Below is a small trained network, with its code and all its weights. Each question gives an input and a class and asks what happens when units are switched off, that is, made to give their printed mean instead of their output.

import numpy as np


def w(rows, s, z=0):
    codes = np.array(rows[::2]) - 128.0
    scale = np.full(codes.shape[1], s)
    scale[-1] = z or s
    return codes * scale


def f(y):
    return y / 2 * (1 + np.tanh(0.7978845608 * (y + 0.044715 * y**3)))


def log_softmax(a):
    a = a - a.max(-1, keepdims=True)
    return a - np.log(np.exp(a).sum(-1, keepdims=True))


def net(x, mask):
    res = np.array(x, float).reshape(1, 7) / 4 @ E
    y = f(res @ A[0][:, :-1].T + A[0][:, -1])
    res = res + np.where(mask, y, B[0][:, -1]) @ B[0][:, :-1]
    return log_softmax(res[-1] @ U[:, :-1].T + U[:, -1])


A, B = {}, {}
E = w([
[127,128,126,128],'x0',
[242,44,253,134],'x1',
[129,130,127,129],'x2',
[199,72,19,69],'x3',
[130,128,128,128],'x4',
[218,244,156,14],'x5',
[196,194,82,250],'x6',
],0.0038)
A[0] = w([
[89,107,169,68,129],'neuron 1',
[177,228,156,55,93],'neuron 2',
[113,162,163,146,72],'neuron 3',
[147,140,123,151,57],'neuron 4',
[60,182,64,113,103],'neuron 5',
[55,187,58,112,104],'neuron 6',
[208,38,1,79,107],'neuron 7',
[69,179,75,116,124],'neuron 8',
[126,143,124,121,254],'neuron 9',
[144,153,126,184,90],'neuron 10',
[87,47,110,191,96],'neuron 11',
[188,143,83,199,120],'neuron 12',
[99,65,118,172,84],'neuron 13',
[110,118,132,127,195],'neuron 14',
[85,53,113,188,93],'neuron 15',
[129,109,130,117,66],'neuron 16',
[143,120,120,134,48],'neuron 17',
[203,72,203,146,97],'neuron 18',
[80,86,154,51,125],'neuron 19',
[140,122,108,119,61],'neuron 20',
[134,107,151,118,187],'neuron 21',
[84,48,111,192,99],'neuron 22',
[60,186,239,175,104],'neuron 23',
[92,160,183,143,75],'neuron 24',
[191,200,105,223,141],'neuron 25',
[173,156,126,103,63],'neuron 26',
[193,72,197,140,85],'neuron 27',
[169,157,104,190,123],'neuron 28',
[167,207,147,76,74],'neuron 29',
[126,146,151,128,56],'neuron 30',
[118,144,154,129,54],'neuron 31',
[173,185,89,200,134],'neuron 32',
[63,87,147,25,153],'neuron 33',
[202,71,198,144,103],'neuron 34',
],0.0079,0.005)
B[0] = w([
[99,93,128,97,153],'neuron 1',
[228,162,100,47,188],'neuron 2',
[101,159,113,107,108],'neuron 3',
[106,130,97,99,98],'neuron 4',
[117,115,29,170,160],'neuron 5',
[113,112,6,177,167],'neuron 6',
[39,245,193,156,199],'neuron 7',
[131,115,64,172,162],'neuron 8',
[166,104,204,173,252],'neuron 9',
[97,122,123,91,119],'neuron 10',
[196,155,109,59,152],'neuron 11',
[87,94,147,87,154],'neuron 12',
[163,148,98,74,128],'neuron 13',
[145,118,160,141,183],'neuron 14',
[190,159,106,63,147],'neuron 15',
[107,135,97,106,99],'neuron 16',
[108,145,91,102,93],'neuron 17',
[102,112,7,175,171],'neuron 18',
[90,74,128,84,161],'neuron 19',
[108,144,102,113,98],'neuron 20',
[132,100,149,153,182],'neuron 21',
[199,157,112,61,154],'neuron 22',
[65,228,168,150,173],'neuron 23',
[94,177,115,117,116],'neuron 24',
[82,44,157,78,194],'neuron 25',
[138,162,90,89,115],'neuron 26',
[107,119,16,154,156],'neuron 27',
[103,91,138,95,147],'neuron 28',
[179,156,82,60,149],'neuron 29',
[113,151,95,107,97],'neuron 30',
[107,153,94,108,96],'neuron 31',
[99,64,134,94,171],'neuron 32',
[83,42,147,87,197],'neuron 33',
[105,114,18,176,172],'neuron 34',
],0.026,0.0038)
U = w([
[133,100,5,188,67],'0',
[247,179,99,4,108],'1',
[157,101,154,154,228],'2',
[155,101,151,152,213],'3',
[157,95,149,147,193],'4',
[69,47,138,50,33],'5',
[40,254,152,118,125],'6',
[184,166,128,157,2],'7',
],0.0064,0.0077)

Each question gives the input, the list of numbers given to net, and the class t.
The units are the neurons (one row each of A and B). Each row of codes is followed by its name. A weight is (code - 128) times the scale printed after its matrix; where a second scale follows, it is the last column's (A, B and U).
mask holds one flag per neuron, in row order. A switched-off neuron (its flag False) gives its mean, the last column of its row in B, instead of its output. The means were averaged over made-up inputs and are rounded, as every weight is.
A unit's drop is (log p(t) with every unit on - log p(t) with that unit switched off) / (log p(t) with every unit on - log p(t) with every unit switched off).
The circuit of an input: a set's keep is (log p(t) with only the set's units on - log p(t) with every unit switched off) / (log p(t) with every unit on - log p(t) with every unit switched off). Starting from the 12 units with the biggest drops (on a tie, the unit counted first), units are removed one at a time, each time the one whose removal leaves the highest keep (on an exact tie, the one counted first), for as long as the keep stays at least 0.8.
units of the circuit, in order: the units of the circuit, biggest drop first
most important unit: the unit with the biggest drop
top k neurons: the k neurons with the biggest drops, biggest first
drop when u is switched off: that unit's drop, to one decimal
input [1,-5,7,7,-2,3,8], class 5: most important unit => neuron 25
input [1,7,3,-1,-1,7,-4], class 0: units of the circuit, in order => neuron 18; neuron 34
input [6,-8,2,-7,0,-3,-6], class 0: top 4 neurons => neuron 6; neuron 5; neuron 8; neuron 7
input [-2,-6,-2,1,5,4,8], class 5: top 3 neurons => neuron 25; neuron 32; neuron 12
input [5,-4,-5,-5,-1,7,-7], class 1: top 3 neurons => neuron 2; neuron 29; neuron 25
input [6,3,0,6,1,-6,8], class 5: units of the circuit, in order => neuron 25; neuron 12
input [2,2,4,-8,0,-4,7], class 6: top 2 neurons => neuron 23; neuron 33
input [3,8,5,-3,-8,-6,1], class 0: top 3 neurons => neuron 18; neuron 34; neuron 27
input [-5,7,0,2,2,-1,2], class 0: top 2 neurons => neuron 18; neuron 34
input [-8,-5,5,-5,0,-8,-7], class 1: units of the circuit, in order => neuron 22; neuron 11
input [-5,-7,-7,5,-3,4,0], class 0: top 2 neurons => neuron 6; neuron 5
input [-1,7,6,0,-5,-4,-5], class 0: top 3 neurons => neuron 18; neuron 34; neuron 27
input [-3,-7,-4,-7,0,-5,-7], class 0: top 4 neurons => neuron 6; neuron 5; neuron 8; neuron 7
input [5,1,0,-8,1,6,1], class 6: units of the circuit, in order => neuron 23
input [0,-7,-5,0,-6,3,8], class 5: top 2 neurons => neuron 25; neuron 32
input [5,-7,-7,-3,-7,5,-7], class 0: top 4 neurons => neuron 6; neuron 5; neuron 8; neuron 25
input [0,6,4,-4,-1,1,1], class 0: top 4 neurons => neuron 18; neuron 34; neuron 27; neuron 7
input [-6,3,-6,1,1,-6,-8], class 5: top 4 neurons => neuron 33; neuron 19; neuron 2; neuron 1
input [-6,1,4,5,6,7,7], class 1: top 3 neurons => neuron 2; neuron 29; neuron 33
input [1,3,-3,7,-3,5,0], class 6: most important unit => neuron 7
input [7,-5,-1,0,-5,-7,-5], class 1: drop when neuron 11 is switched off => 0.3
input [8,4,-4,7,8,-8,-2], class 1: drop when neuron 5 is switched off => 0.0
input [-3,-3,-1,-1,4,4,-8], class 5: drop when neuron 19 is switched off => 0.5
input [4,5,-3,-8,6,3,1], class 6: drop when neuron 23 is switched off => 0.9
